Below is a small trained network, with its code and all its weights. Each question gives an input and a class and asks what happens when units are switched off, that is, made to give their printed mean instead of their output.

import numpy as np


def w(rows, s, z=0):
    codes = np.array(rows[::2]) - 128.0
    scale = np.full(codes.shape[1], s)
    scale[-1] = z or s
    return codes * scale


def f(y):
    return y / 2 * (1 + np.tanh(0.7978845608 * (y + 0.044715 * y**3)))


def log_softmax(a):
    a = a - a.max(-1, keepdims=True)
    return a - np.log(np.exp(a).sum(-1, keepdims=True))


def net(x, mask):
    res = np.array(x, float).reshape(1, 8) / 4 @ E
    y = f(res @ A[0][:, :-1].T + A[0][:, -1])
    res = res + np.where(mask, y, B[0][:, -1]) @ B[0][:, :-1]
    return log_softmax(res[-1] @ U[:, :-1].T + U[:, -1])


A, B = {}, {}
E = w([
[121,113,60],'x0',
[130,128,128],'x1',
[126,128,129],'x2',
[123,127,128],'x3',
[116,250,115],'x4',
[135,143,197],'x5',
[127,128,128],'x6',
[128,128,127],'x7',
],0.015)
A[0] = w([
[98,233,251,85],'n1',
[105,186,70,119],'n2',
[164,21,164,254],'n3',
[211,85,179,104],'n4',
[178,207,163,164],'n5',
[152,173,106,81],'n6',
[116,52,84,145],'n7',
[119,185,73,167],'n8',
[148,99,190,133],'n9',
],0.011,0.0074)
B[0] = w([
[88,43,78,211],'n1',
[164,195,119,169],'n2',
[149,28,214,254],'n3',
[119,110,143,168],'n4',
[51,121,68,186],'n5',
[181,88,69,139],'n6',
[143,70,30,189],'n7',
[142,212,114,178],'n8',
[125,132,244,167],'n9',
],0.011,0.014)
U = w([
[220,70,102,248],'0',
[91,42,6,102],'1',
[12,228,103,210],'2',
[225,210,59,37],'3',
[112,97,172,2],'4',
],0.011,0.0081)

Each question gives the input, the list of numbers given to net, and the class t.
The units are the neurons (one row each of A and B). Each row of codes is followed by its name. A weight is (code - 128) times the scale printed after its matrix; where a second scale follows, it is the last column's (A, B and U).
mask holds one flag per neuron, in row order. A switched-off neuron (its flag False) gives its mean, the last column of its row in B, instead of its output. The means were averaged over made-up inputs and are rounded, as every weight is.
A unit's drop is (log p(t) with every unit on - log p(t) with that unit switched off) / (log p(t) with every unit on - log p(t) with every unit switched off).
The circuit of an input: a set's keep is (log p(t) with only the set's units on - log p(t) with every unit switched off) / (log p(t) with every unit on - log p(t) with every unit switched off). Starting from all 9 units, units are removed one at a time, each time the one whose removal leaves the highest keep (on an exact tie, the one counted first), for as long as the keep stays at least 0.8.
units of the circuit, in order: the units of the circuit, biggest drop first
top k neurons: the k neurons with the biggest drops, biggest first
drop when u is switched off: that unit's drop, to one decimal
input [1,-5,-6,-7,1,6,-3,3], class 2: top 2 neurons	[n3; n7]
input [-7,-1,8,0,-7,8,-4,0], class 4: units of the circuit, in order	[n9]
input [-2,7,6,-1,1,-3,8,5], class 2: top 3 neurons	[n3; n7; n1]
input [0,7,-1,-3,-5,3,-8,5], class 4: units of the circuit, in order	[n9; n3]
input [-1,-2,-7,8,2,5,5,-7], class 1: top 3 neurons	[n1; n8; n2]
input [7,-4,-3,6,-8,4,-1,-3], class 0: top 3 neurons	[n3; n1; n5]
input [2,-7,-7,8,4,-2,-4,-5], class 3: units of the circuit, in order	[n2; n1]
input [-2,-7,2,-1,1,-1,3,-1], class 2: units of the circuit, in order	[n3; n7]
input [-5,-7,4,4,-5,2,-2,3], class 4: units of the circuit, in order	[n9; n7]
input [0,4,-1,-8,-1,2,-4,-7], class 4: top 4 neurons	[n7; n6; n1; n2]
input [-1,6,-5,3,-1,6,6,6], class 4: units of the circuit, in order	[n7; n9]
input [-5,7,-5,-4,8,3,-6,-4], class 1: top 2 neurons	[n1; n6]
input [-1,-2,3,4,-4,-5,0,-6], class 0: top 2 neurons	[n1; n5]
input [7,5,-5,4,-5,2,-2,-5], class 0: units of the circuit, in order	[n3]
input [-2,5,1,-3,-2,4,-7,-5], class 4: top 2 neurons	[n7; n9]
input [5,-1,-8,2,7,-2,0,-3], class 3: top 2 neurons	[n2; n6]
input [0,8,7,-8,1,7,5,-8], class 1: top 2 neurons	[n1; n5]
input [-6,-1,-3,-2,8,1,-1,-6], class 1: top 2 neurons	[n1; n6]
input [-1,-8,3,-5,-4,-6,-7,-7], class 0: top 3 neurons	[n1; n5; n3]
input [8,-5,4,-7,-4,5,-7,-8], class 0: units of the circuit, in order	[n5]
input [-8,5,-3,-4,1,3,2,0], class 1: top 2 neurons	[n1; n5]
input [-2,4,-5,-8,2,-5,3,-2], class 2: top 2 neurons	[n3; n7]
input [0,-2,3,-7,6,7,4,-8], class 1: drop when n6 is switched off	0.1
input [6,1,-6,-5,5,5,7,7], class 2: drop when n5 is switched off	0.2
input [-2,1,-1,8,2,-6,2,-1], class 2: drop when n8 is switched off	0.0
input [-4,-8,-7,6,6,7,6,-8], class 1: drop when n1 is switched off	1.5
input [1,-5,-1,-4,6,-2,2,0], class 3: units of the circuit, in order	[n2]
